[[104 135 139 152]
 [103 136 140 153]
 [153 120 116 103]] ==> 120

[[138 132 134 139 121 128]
 [144 126 132 107 135 130]
 [106 126 128 128 129 126]] ==> 126

[[123 144 120 119 108 113]
 [109 112 120 111 134 147]
 [145 123 143 142 152 140]] ==> 123

[[117 123 133 124]
 [111 103 142 131]
 [150 153 127 125]] ==> 153

[[139 148 110 121]
 [143 151 109 114]
 [135 139 118 123]] ==> 139

[[132 153 107 141]
 [139 135 104 143]
 [132 110 128 130]] ==> 110

[[133 112 152 129 114]
 [ 99 112 116 116 127]
 [126 131 103 111 144]] ==> 131

[[124 115 126 116 126]
 [108 125 111 126 104]
 [121 120 121 120 122]] ==> 120

[[120 136 136 128 134 118 110]
 [135 117 126 150 119 138 112]
 [120 144 137 116 135 116 119]] ==> 144
---
[[145 150 114 138 150 131 144 118 100 156 143 137 108]
 [114 150 102 127 108 117 140 113 149 133 153 139 109]
 [147 106 127 133 128 101 151 114 126 154 134 131 128]
 [109 110 123 113 151 137 128 122 153 101 143 105 149]
 [101 134 129 115 112 133 101 134 113 127 121 108 118]
 [107 111 120 144 118 103 125 100 152 140 103 117 111]
 [138 153 133 136 155 141 129 115 122 104 155 142 136]
 [145 125 154 155 124 123 118 149 130 141 151 154 102]
 [127 120 142 132 104 128 110 118 149 132 101 143 106]] ==> 108

[[131 131 134 129 131 123 128 127 131 131 130 125 133 130 125]
 [124 128 128 130 128 130 129 129 130 131 121 131 134 130 126]
 [122 122 130 140 106 121 112 125 136 136 128 125 120 141 138]
 [120 135 133 120 105 116 124 117 125 121 131 129 129 115 126]
 [127 129 129 127 126 127 128 128 128 127 128 129 128 127 128]
 [124 124 122 126 126 134 127 129 125 127 126 130 123 126 132]] ==> 125

[[140 123 132 122 126 125 122 137 126 116 124 129 142 135 117 119]
 [138 129 129 111 121 123 122 137 128 121 124 129 149 128 117 122]
 [140 117 137 128 131 131 129 134 124 111 127 129 136 144 130 122]
 [138 132 129 111 121 123 122 137 128 121 124 129 149 128 117 123]
 [131 138 129 111 116 128 129 137 128 126 121 127 155 125 110 132]
 [136 117 136 139 146 133 134 120 133 123 138 134 124 144 150 126]
 [130 117 136 145 150 131 125 116 137 128 141 134 112 141 150 123]
 [130 117 136 150 150 131 125 116 137 128 138 133 112 141 150 123]
 [140 117 137 133 136 134 137 127 128 113 130 131 130 144 143 125]
 [140 120 135 122 126 128 125 137 124 111 124 129 142 141 124 119]
 [138 117 137 133 141 134 137 127 130 116 133 132 130 144 143 126]] ==> 119

[[133 147 117 140 117 110 130 134]
 [134 156 108 136 115 110 127 134]
 [127 137 112 111 128 146 119 123]
 [133 156 105 129 116 119 124 131]
 [124 107 147 130 136 131 132 127]
 [127 135 115 112 129 144 120 124]
 [121 102 144 113 143 153 126 121]] ==> 134

[[135 128 121 130 128 129 128]
 [128 126 128 128 133 125 128]
 [121 122 144 137 121 104 127]
 [128 128 128 132 108 147 128]
 [104 128 128 130 128 113 128]
 [128 113 115 121 120 138 128]
 [135 128 128 128 128 129 127]
 [121 132 128 128 128 129 128]] ==> 128

[[103 153 128 131 125 115 140 114 146]
 [145 124 109 114 128 103 124 130 141]
 [135 138 136 119 114 150 129 142 127]
 [117 136 105 146 144 126 111 148 117]
 [110 150 148 110 116 123 116 146 146]
 [126 109 109 125 151 113 148 131 151]
 [134 126 151 121 118 132 104 107 128]
 [146 123 127 132 125 130 124 139 151]] ==> 146
---
[[136 104 109 109 122 150]
 [112 156 129 156 134 135]] Out: 134

[140 156 149 137 139] Out: 137

[[130 147 132 126 128 134]
 [127 127 128 129 128 101]] Out: 128

[[142 120 128 146 146]
 [131 108 117 142 131]
 [141 113 106 137 135]] Out: 137

[145 124 115  99 123 142 112] Out: 142

[124 109 126 100 142 125 130] Out: 125

[102 112 139 101] Out: 139

[121 150 143 109 100 130] Out: 100

[[123 136 134 117 111 134]
 [110 121 129 110 145 151]] Out: 145
---
132	158	131	119	115 ==> 115, 132

139	130	103	121
142	121	117	116
==> 121, 142

125	128	124	138	104
124	110	119	120	124
124	117	131	126	127
==> 104, 124

124	116	128	117
110	128	114	129
132	101	131	102
==> 117, 132

128	117	126	120	127
125	98	116	140	126
124	105	119	134	128
==> 127, 124

137	137	107	127	116
129	129	125	128	126
122	122	155	128	152
==> 116, 122

136	122	119	110
132	158	103	150
==> 110, 132
---
array([130, 104, 121, 141, 134, 117, 134]) >> 134, 130

array([[135, 113, 108, 121, 134, 106],
       [115, 133, 116, 129, 133, 154],
       [104, 118, 142, 137, 129, 125]]) >> 106, 104

array([127, 127, 128, 150, 128]) >> 128, 127

array([133, 131, 121, 103, 104, 122]) >> 122, 133

array([120, 152, 108, 137, 107]) >> 107, 120

array([[156, 133, 152, 144],
       [124, 120, 143, 133]]) >> 144, 124

array([155, 124, 123, 126, 136, 128]) >> 128, 155

array([129, 128, 125, 127, 127, 128, 153]) >> 153, 129

array([ 99, 146, 128, 143, 117, 100]) >> 100, 99

array([139, 153, 142, 129, 118, 137, 145]) >> 145, 139
---
[116 151 134 114 110 118 142] -> 118
[127 130 107 133 145 136 106] -> 130
[124 149 128 126 109] -> 126
[142 120 141 150 155  99 136] -> 141
[139 119 123 103 107] -> 119
[102 133 119 110 106 125 132] -> 119
[112 133 155 119 134] -> 133
[101 125 124 128 138 130 127] -> 127
---
[ 99 137 133 149] >> 149, 99

[120 157 135 121 119] >> 119, 120

[114 125 107 135 107] >> 107, 114

[102 117 137 141 105 133 126] >> 126, 102

[[152 140 132 155]
 [129 144 151 137]] >> 155, 129

[127 130 131 152 124 127 122] >> 122, 127
---
[[121 130 115 110 119]
 [131 120 116 109 106]
 [125 132 156 134 136]] ==> 119

[[124 126 104 129]
 [127 123 137 113]
 [133 127 134 123]] ==> 129

[[129 138 148 132 118]
 [134 149 135 127 120]
 [131 125 145 125 140]] ==> 118

[[122 122 128 131 120 131 126]
 [145 136 132 116 138 125 136]
 [104 118 138 142 111 132 121]] ==> 126

[[125 115 127 147 152 127]
 [133 125 121 127 125 120]
 [120 130 128 119 131 135]] ==> 127

[[138 121 137 116 119 106]
 [133 144 130 120 114 139]
 [129 141 143 141 126 121]] ==> 106

[[120 115 135 121 145 134]
 [143 152 137 121 113 138]
 [117 113 109 137 133 106]] ==> 134
---
[[142 107 117 121 111]
 [136 109 119 125 105]
 [129 116 146 132 145]] out 119, 146

[116 138 115 132 143 112 102] out 132, 143

[[142 147 109 136 128 118 117]
 [124 150 137 146 113 146 133]
 [127 143 113 141 121 142 107]] out 146, 150

[116 100 123 130 110] out 123, 130

[[136 129 114 125 126 128 154]
 [120 126 121 136 112 140 131]
 [130 138 111 135 148 122 119]] out 136, 154

[[118 132 155 114 146]
 [144 129 129 109 137]
 [128 136 135 144 141]] out 129, 155
---
((142, 117, 133, 138, 116, 120), (115, 101, 116, 114, 98, 134)) result: 142, 138
((127, 138, 143, 130, 133, 119, 140), (127, 129, 137, 105, 115, 132, 139)) result: 143, 140
((132, 142, 122, 134, 151, 108, 147), (121, 127, 115, 124, 114, 126, 105), (140, 141, 126, 132, 109, 115, 121)) result: 151, 147
((130, 132, 125, 136, 144), (126, 118, 123, 137, 150), (122, 122, 128, 116, 113)) result: 150, 144
((117, 126, 110, 130, 127, 129), (114, 125, 99, 135, 129, 128)) result: 135, 130
(145, 133, 129, 123, 154, 157) result: 157, 154
---
[[137 136 134 129 137 126]
 [145 145 150 139 145 118]
 [137 129 142 133 133 114]] value 133

[[128 142 123 141 154]
 [126 130 139 115 140]
 [139 134 144 130 132]] value 144

[[145 115 134 145 128]
 [148 120 130 143 121]
 [114 127 152 126 138]] value 152

[[142 102 127 131 117]
 [125 126 134 121 129]
 [141 142 102 124 131]] value 102

[[133 140 129 126 128]
 [133 131 134 123 127]
 [126 155 126 129 129]] value 126

[[134 130 109 125 112 123]
 [128 117 139 137 151 145]
 [129 140 108 138 116 119]] value 138
